Here is a tiny trained network, its code and every weight. The questions are about switching its units off for an input and a class, where a switched-off unit gives its printed mean instead of its output.

import numpy as np


def w(rows, s, z=0):
    codes = np.array(rows[::2]) - 128.0
    scale = np.full(codes.shape[1], s)
    scale[-1] = z or s
    return codes * scale


def f(y):
    return np.maximum(y, 0)


def log_softmax(a):
    a = a - a.max(-1, keepdims=True)
    return a - np.log(np.exp(a).sum(-1, keepdims=True))


def net(x, mask):
    res = np.array(x, float).reshape(1, 6) / 4 @ E
    y = f(res @ A[0][:, :-1].T + A[0][:, -1])
    res = res + np.where(mask, y, B[0][:, -1]) @ B[0][:, :-1]
    return log_softmax(res[-1] @ U[:, :-1].T + U[:, -1])


A, B = {}, {}
E = w([
[125,240,141,45,235,140,123],'x0',
[155,117,90,104,166,140,253],'x1',
[225,122,67,207,67,133,57],'x2',
[51,118,48,92,22,80,209],'x3',
[160,55,79,54,88,167,130],'x4',
[79,77,136,110,142,254,128],'x5',
],0.0096)
A[0] = w([
[113,131,148,206,116,98,128,187],'n0',
[119,126,183,142,151,91,100,150],'n1',
[193,118,111,158,110,26,154,185],'n2',
[170,69,69,123,91,68,79,183],'n3',
[70,131,102,132,69,114,181,226],'n4',
[185,150,118,107,120,74,90,192],'n5',
[75,173,121,90,76,128,135,253],'n6',
[59,127,75,203,51,1,146,157],'n7',
[137,166,110,44,181,109,157,215],'n8',
[97,120,182,129,184,164,117,217],'n9',
[185,85,112,143,92,170,118,243],'n10',
[183,184,115,154,160,148,143,163],'n11',
[167,105,94,138,133,123,137,139],'n12',
[115,110,143,166,102,73,103,135],'n13',
[74,114,137,200,133,136,168,202],'n14',
[127,98,121,174,126,196,126,177],'n15',
],0.013,0.0053)
B[0] = w([
[166,174,205,123,96,83,110,181],'n0',
[158,130,209,180,125,129,124,162],'n1',
[152,90,112,93,158,69,102,211],'n2',
[77,109,117,77,134,84,68,217],'n3',
[136,111,102,61,123,156,182,216],'n4',
[90,170,70,159,200,54,41,179],'n5',
[126,195,144,2,159,211,141,197],'n6',
[190,216,102,50,104,100,128,251],'n7',
[116,110,100,162,236,181,174,213],'n8',
[120,96,200,180,130,167,163,193],'n9',
[84,104,86,142,64,154,43,211],'n10',
[191,116,84,206,163,81,157,170],'n11',
[112,87,83,123,90,108,131,161],'n12',
[123,196,181,93,61,129,100,175],'n13',
[168,63,159,95,98,175,142,176],'n14',
[144,82,118,160,29,206,147,182],'n15',
],0.0089,0.019)
U = w([
[39,182,77,64,107,162,93,84],'0',
[73,132,196,85,224,203,195,254],'1',
[99,154,112,137,150,49,32,45],'2',
[238,213,139,66,105,58,126,31],'3',
[209,188,37,217,211,75,85,172],'4',
[181,38,104,189,47,174,118,201],'5',
[198,168,253,226,114,121,99,75],'6',
],0.0074,0.0026)

Each question gives the input, the list of numbers given to net, and the class t.
The units are the neurons (one row each of A and B). Each row of codes is followed by its name. A weight is (code - 128) times the scale printed after its matrix; where a second scale follows, it is the last column's (A, B and U).
mask holds one flag per neuron, in row order. A switched-off neuron (its flag False) gives its mean, the last column of its row in B, instead of its output. The means were averaged over made-up inputs and are rounded, as every weight is.
A unit's drop is (log p(t) with every unit on - log p(t) with that unit switched off) / (log p(t) with every unit on - log p(t) with every unit switched off).
The circuit of an input: a set's keep is (log p(t) with only the set's units on - log p(t) with every unit switched off) / (log p(t) with every unit on - log p(t) with every unit switched off). Starting from the 12 units with the biggest drops (on a tie, the unit counted first), units are removed one at a time, each time the one whose removal leaves the highest keep (on an exact tie, the one counted first), for as long as the keep stays at least 0.8.
circuit, biggest first: the units of the circuit, biggest drop first
top k neurons: the k neurons with the biggest drops, biggest first
drop of u: that unit's drop, to one decimal
input [-2,-2,0,-2,3,0], class 5: circuit, biggest first -> (n7)
input [2,8,-4,-5,-6,-5], class 4: top 2 neurons -> (n11 n6)
input [3,-3,6,3,7,-2], class 2: circuit, biggest first -> (n5 n3)
input [7,-5,2,2,-4,-6], class 4: circuit, biggest first -> (n5 n11)
input [7,2,-5,-3,-4,-8], class 4: circuit, biggest first -> (n11 n5)
input [-1,-7,-4,-4,2,8], class 5: circuit, biggest first -> (n15 n6)
input [4,6,3,-2,7,2], class 5: circuit, biggest first -> (n7 n6)
input [7,-8,5,-3,-1,2], class 6: circuit, biggest first -> (n1 n7)
input [-5,7,1,-3,-4,-1], class 5: circuit, biggest first -> (n6 n14)
input [-1,-5,-1,-2,1,-5], class 2: circuit, biggest first -> (n5 n4)
input [-8,4,-6,7,3,0], class 3: top 2 neurons -> (n7 n8)
input [1,-3,-4,7,1,-3], class 3: top 2 neurons -> (n7 n10)
input [3,8,6,-2,0,3], class 4: top 3 neurons -> (n11 n14 n4)
input [8,2,-6,-7,-3,-7], class 4: circuit, biggest first -> (n11)
input [3,-5,7,2,7,7], class 5: top 2 neurons -> (n15 n7)
input [8,-2,-1,-2,1,-3], class 4: top 3 neurons -> (n11 n5 n4)
input [3,0,8,1,-8,6], class 6: top 2 neurons -> (n4 n0)
input [-6,7,-1,1,-8,3], class 3: top 4 neurons -> (n7 n0 n10 n8)
input [2,4,1,-7,1,4], class 5: top 2 neurons -> (n6 n15)
input [8,-7,4,-7,-3,0], class 6: circuit, biggest first -> (n1)
input [-4,2,-6,2,6,1], class 1: drop of n7 -> 0.3
input [0,-1,8,-6,-8,4], class 6: drop of n15 -> 0.0
input [-6,4,-1,5,5,1], class 0: drop of n10 -> 0.1
